Below are the code and all the weights of a small trained network. Each question names an input and a target symbol and asks about switching units off, where a switched-off unit gives its printed mean instead of its output.

import numpy as np


def w(rows, s, z=0):
    codes = np.array(rows[::2]) - 128.0
    scale = np.full(codes.shape[1], s)
    scale[-1] = z or s
    return codes * scale


def norm(h):
    return h / np.sqrt((h * h).mean(-1, keepdims=True) + 1e-5)


def f(y):
    return y / 2 * (1 + np.tanh(0.7978845608 * (y + 0.044715 * y**3)))


def softmax(a):
    e = np.exp(a - a.max(-1, keepdims=True))
    return e / e.sum(-1, keepdims=True)


def log_softmax(a):
    a = a - a.max(-1, keepdims=True)
    return a - np.log(np.exp(a).sum(-1, keepdims=True))


def net(x, mask):
    ids = ['αβγδεζθλμξπστφψω'.index(c) for c in x.split()]
    T = len(ids)
    res = E[ids] + P[:T]
    u = 0
    for l in range(2):
        r = norm(res)
        for j in range(2):
            rows = slice(4 * j, 4 * j + 4)
            q, k, v = (r @ M[l][rows].T for M in (Q, K, V))
            z = softmax(np.where(np.tri(T) > 0, q @ k.T / 4**0.5, -1e9)) @ v
            o = O[l][rows]
            res = res + np.where(mask[u + j], z, o[:, -1]) @ o[:, :-1]
        u += 2
        y = f(norm(res) @ A[l][:, :-1].T + A[l][:, -1])
        res = res + np.where(mask[u : u + 4], y, B[l][:, -1]) @ B[l][:, :-1]
        u += 4
    return log_softmax(norm(res)[-1] @ U[:, :-1].T + U[:, -1])


Q, K, V, O, A, B = {}, {}, {}, {}, {}, {}
E = w([
[120,139,81,232,161,111,77,64,73,210,143],'α',
[198,141,121,137,139,140,86,94,50,162,147],'β',
[194,146,196,189,149,79,133,134,4,177,41],'γ',
[58,164,114,174,162,120,140,182,86,169,135],'δ',
[177,137,113,155,151,178,155,41,121,218,128],'ε',
[93,200,157,156,182,192,108,140,64,70,135],'ζ',
[180,211,77,175,147,59,188,162,114,174,74],'θ',
[140,219,111,174,154,64,48,201,105,113,114],'λ',
[175,102,134,71,162,135,187,94,11,161,84],'μ',
[185,176,198,176,193,156,135,223,83,108,99],'ξ',
[191,99,129,179,122,197,183,104,79,186,154],'π',
[140,167,14,174,246,175,142,130,139,122,134],'σ',
[220,177,171,166,144,193,35,111,103,192,107],'τ',
[132,74,17,125,57,235,141,12,110,102,173],'φ',
[42,236,94,62,24,14,109,75,50,172,59],'ψ',
[50,248,49,128,7,175,53,84,237,141,212],'ω',
],0.014)
P = w([
[159,203,182,135,128,110,160,118,121,73,207],'0',
[129,197,196,195,133,8,230,141,168,103,201],'1',
[131,125,163,95,125,145,120,85,130,96,131],'2',
[166,180,131,128,167,143,155,140,74,156,191],'3',
[116,147,191,191,152,68,206,30,151,146,132],'4',
[115,121,145,101,99,143,124,121,142,102,87],'5',
[150,169,117,125,127,165,151,150,74,155,109],'6',
[104,157,205,211,115,85,179,71,156,116,109],'7',
[114,109,124,96,81,156,121,139,160,102,47],'8',
[150,140,74,108,155,177,148,156,68,149,106],'9',
],0.015)
Q[0] = w([
[96,119,169,190,114,121,152,115,154,104,109],'0.h0',
[104,47,209,110,107,55,111,74,181,128,151],'0.h0',
[187,195,102,116,39,168,126,155,28,150,171],'0.h0',
[123,2,80,79,106,96,98,203,199,122,164],'0.h0',
[155,111,35,95,111,171,88,191,49,118,144],'0.h1',
[120,123,142,88,71,80,178,126,161,43,129],'0.h1',
[138,234,101,151,102,152,134,154,134,163,47],'0.h1',
[129,213,172,194,127,179,127,126,48,88,129],'0.h1',
],0.0082)
K[0] = w([
[167,180,171,164,173,171,187,120,140,104,95],'0.h0',
[145,167,162,120,165,98,162,124,87,149,254],'0.h0',
[122,70,159,102,37,173,48,152,163,156,38],'0.h0',
[146,164,154,108,94,48,115,61,103,110,225],'0.h0',
[117,112,46,83,118,106,157,148,122,56,74],'0.h1',
[140,143,159,187,127,111,126,134,113,111,204],'0.h1',
[122,55,127,135,123,144,110,185,163,110,94],'0.h1',
[107,141,113,138,146,186,82,188,90,130,46],'0.h1',
],0.0087)
V[0] = w([
[74,163,154,56,163,50,114,143,193,136,142],'0.h0',
[148,112,183,42,70,140,137,59,79,150,210],'0.h0',
[132,107,76,229,93,160,22,63,142,212,103],'0.h0',
[89,254,101,100,188,40,99,64,86,138,92],'0.h0',
[152,211,70,169,136,118,123,242,136,150,153],'0.h1',
[130,201,140,176,116,127,178,121,115,117,168],'0.h1',
[158,182,71,54,55,127,86,137,151,101,90],'0.h1',
[130,137,182,168,142,69,172,172,202,81,165],'0.h1',
],0.0064)
O[0] = w([
[129,246,137,126,123,100,85,113,126,123,104,77],'0.h0',
[111,95,131,91,133,153,82,140,157,145,159,68],'0.h0',
[192,152,72,140,124,95,172,85,134,110,83,113],'0.h0',
[137,139,99,151,115,105,68,174,100,85,141,254],'0.h0',
[142,64,116,104,125,161,114,96,135,186,151,197],'0.h1',
[138,104,87,140,159,93,169,63,98,182,146,223],'0.h1',
[115,110,177,78,167,154,67,146,109,128,158,98],'0.h1',
[139,126,100,151,125,121,137,112,144,56,106,116],'0.h1',
],0.012,0.0069)
A[0] = w([
[58,214,88,163,144,91,185,168,108,173,145,160],'0.n0',
[111,108,105,139,170,100,221,58,154,185,131,120],'0.n1',
[164,146,254,148,133,67,120,132,149,219,94,114],'0.n2',
[87,119,34,146,124,152,73,147,136,219,141,6],'0.n3',
],0.0062,0.0024)
B[0] = w([
[206,53,153,166,163,215,106,95,98,162,143,255],'0.n0',
[177,209,239,141,131,86,114,225,178,54,148,240],'0.n1',
[115,141,122,137,114,211,44,145,203,112,254,157],'0.n2',
[96,198,183,107,81,128,221,191,38,135,78,155],'0.n3',
],0.0088,0.0056)
Q[1] = w([
[249,110,128,139,151,184,133,190,69,249,193],'1.h0',
[87,57,122,107,98,104,126,192,254,84,121],'1.h0',
[125,94,113,197,180,89,187,97,93,172,158],'1.h0',
[79,178,206,141,190,43,94,142,225,62,92],'1.h0',
[144,140,131,43,110,113,146,152,210,171,121],'1.h1',
[169,113,170,247,112,138,147,45,120,131,92],'1.h1',
[79,136,147,187,177,65,142,157,163,96,146],'1.h1',
[58,62,87,53,82,46,84,50,204,136,149],'1.h1',
],0.009)
K[1] = w([
[138,117,141,99,116,188,101,147,159,114,35],'1.h0',
[136,107,145,105,147,116,118,106,129,124,195],'1.h0',
[126,151,103,96,113,151,136,109,134,149,101],'1.h0',
[138,184,109,143,159,115,143,109,84,194,245],'1.h0',
[162,138,130,108,136,95,104,101,187,147,147],'1.h1',
[131,129,140,158,52,120,162,119,128,117,86],'1.h1',
[112,180,89,66,65,115,157,151,115,156,161],'1.h1',
[111,140,129,172,122,68,131,91,127,133,218],'1.h1',
],0.011)
V[1] = w([
[64,240,85,106,156,142,232,128,109,65,155],'1.h0',
[91,95,97,157,101,201,97,105,109,35,175],'1.h0',
[104,136,213,123,130,129,186,62,45,159,139],'1.h0',
[100,152,32,97,254,162,146,136,147,156,133],'1.h0',
[97,169,179,138,97,72,136,154,148,161,81],'1.h1',
[177,103,122,141,138,194,157,140,179,150,163],'1.h1',
[157,69,112,83,59,106,120,91,116,130,125],'1.h1',
[147,193,69,131,3,185,122,118,188,145,183],'1.h1',
],0.0096)
O[1] = w([
[104,186,109,126,118,170,168,171,131,123,108,96],'1.h0',
[126,129,159,146,129,168,157,96,100,137,19,178],'1.h0',
[128,146,125,44,190,83,192,153,39,166,148,203],'1.h0',
[163,87,82,122,71,172,152,143,99,2,179,142],'1.h0',
[165,178,119,183,176,195,178,88,72,125,160,2],'1.h1',
[105,158,144,131,96,94,124,86,178,58,73,195],'1.h1',
[116,171,144,115,94,77,204,141,102,145,125,56],'1.h1',
[128,171,129,81,109,147,90,96,52,147,52,32],'1.h1',
],0.012,0.0065)
A[1] = w([
[95,22,79,161,160,71,130,2,87,105,78,104],'1.n0',
[168,158,248,134,197,86,130,168,130,187,221,5],'1.n1',
[194,78,132,13,94,205,48,218,150,19,2,139],'1.n2',
[210,202,9,223,138,171,50,12,72,171,11,75],'1.n3',
],0.0055,0.0021)
B[1] = w([
[129,157,66,222,39,139,132,143,87,78,49,188],'1.n0',
[53,155,67,101,37,237,120,77,191,106,89,254],'1.n1',
[122,251,157,104,17,162,143,173,121,238,176,226],'1.n2',
[124,122,198,62,207,136,181,50,153,12,175,194],'1.n3',
],0.011,0.0049)
U = w([
[96,109,115,151,150,162,183,210,35,174,43,47],'α',
[133,43,106,66,113,57,137,170,99,117,107,206],'β',
[106,239,170,140,173,79,20,182,121,188,167,233],'γ',
[94,111,93,167,154,100,95,82,155,234,71,198],'δ',
[102,190,39,54,162,117,115,65,226,165,136,168],'ε',
[42,98,116,175,139,222,163,64,140,90,26,5],'ζ',
[156,173,68,163,52,162,121,171,132,149,150,157],'θ',
[154,52,38,163,126,134,28,83,114,154,195,70],'λ',
[86,63,154,78,125,107,219,99,203,148,183,101],'μ',
[38,89,209,79,183,147,111,164,164,118,210,250],'ξ',
[84,173,249,104,107,111,188,167,180,170,89,152],'π',
[213,94,127,190,186,46,172,160,99,68,166,61],'σ',
[178,110,193,125,166,148,7,58,160,82,153,105],'τ',
[114,198,116,121,96,27,124,106,79,88,26,151],'φ',
[139,202,76,127,164,141,190,65,43,205,211,36],'ψ',
[145,226,216,68,180,165,141,70,112,97,109,126],'ω',
],0.011,0.003)

Each question gives the input, a string of symbols that net reads in full, and the target symbol t.
The units are the heads (4 rows each of Q, K, V and O) and the neurons (one row each of A and B). Each row of codes is followed by its name. A weight is (code - 128) times the scale printed after its matrix; where a second scale follows, it is the last column's (O, A, B and U).
mask holds one flag per unit, layer by layer, with each layer's heads first. A switched-off unit (its flag False) gives its mean, the last column of its rows in O or B, instead of its output. The means were averaged over made-up inputs and are rounded, as every weight is.
A unit's drop is (log p(t) with every unit on - log p(t) with that unit switched off) / (log p(t) with every unit on - log p(t) with every unit switched off).
The circuit of an input: a set's keep is (log p(t) with only the set's units on - log p(t) with every unit switched off) / (log p(t) with every unit on - log p(t) with every unit switched off). Starting from all 12 units, units are removed one at a time, each time the one whose removal leaves the highest keep (on an exact tie, the one counted first), for as long as the keep stays at least 0.8.
units of the circuit, in order: the units of the circuit, biggest drop first
most important unit: the unit with the biggest drop
top k neurons: the k neurons with the biggest drops, biggest first
top k neurons in layer l: the k neurons of layer l with the biggest drops, biggest first
heads that matter: for each layer, one digit per head in row order, 1 if its drop is at least 0.15 and else 0, layers parted by /
input ζ γ π λ ω λ ω, target τ: units of the circuit, in order -> [1.h0 0.h1]
input τ γ σ ε ζ ζ ε σ β μ, target β: top neuron in layer 0 -> [0.n1]
input σ π φ σ ζ σ β β, target σ: top 3 neurons in layer 0 -> [0.n1 0.n2 0.n0]
input ψ δ ω λ σ μ ζ, target ξ: heads that matter -> 10 / 00
input σ ψ μ σ δ γ δ, target δ: heads that matter -> 00 / 10
input γ σ σ ψ σ ζ ζ ψ λ δ, target τ: heads that matter -> 10 / 10
input λ σ π π σ ξ σ σ μ σ, target ξ: units of the circuit, in order -> [0.h0 0.h1]
input ζ ζ ζ λ, target α: heads that matter -> 00 / 10
input θ γ σ τ γ θ γ β ζ σ, target α: units of the circuit, in order -> [1.h0 0.h0]
input ζ γ σ ζ μ, target σ: units of the circuit, in order -> [1.h0 1.n1]
input ω δ ζ ζ ζ φ β σ ε, target ω: heads that matter -> 11 / 01
input δ σ μ α σ σ γ σ λ, target γ: heads that matter -> 01 / 00
input ζ γ ω δ β α, target ψ: heads that matter -> 01 / 11
input ψ σ ψ φ γ ζ γ σ δ θ, target ψ: units of the circuit, in order -> [0.n3 1.h1]
input σ μ ω ψ, target ω: units of the circuit, in order -> [1.n3 1.h0]
input ζ β σ γ δ γ β, target δ: units of the circuit, in order -> [1.h0 0.n2]
input δ ω μ σ, target ξ: units of the circuit, in order -> [0.h0]
input σ ψ σ β μ π ζ ψ γ, target δ: heads that matter -> 11 / 10
input σ σ ε γ ξ ψ π σ γ, target δ: heads that matter -> 10 / 10
input γ ψ ω σ ξ, target ω: most important unit -> 1.h1
input φ σ ε π ψ σ, target θ: heads that matter -> 00 / 00
input μ ψ ζ, target ξ: heads that matter -> 11 / 01
input ω λ ω φ ξ σ ξ ψ β, target λ: heads that matter -> 11 / 11
input ζ σ γ σ ε γ τ σ ψ φ, target γ: units of the circuit, in order -> [0.h1 1.h0]
input γ ζ ε ξ γ σ ξ θ γ φ, target δ: top 2 neurons -> [0.n2 0.n0]
input σ δ σ θ, target θ: units of the circuit, in order -> [1.h0 1.n2]
input σ σ σ β, target θ: units of the circuit, in order -> [1.h0 1.n2]
input θ ω σ σ γ, target σ: most important unit -> 0.h1
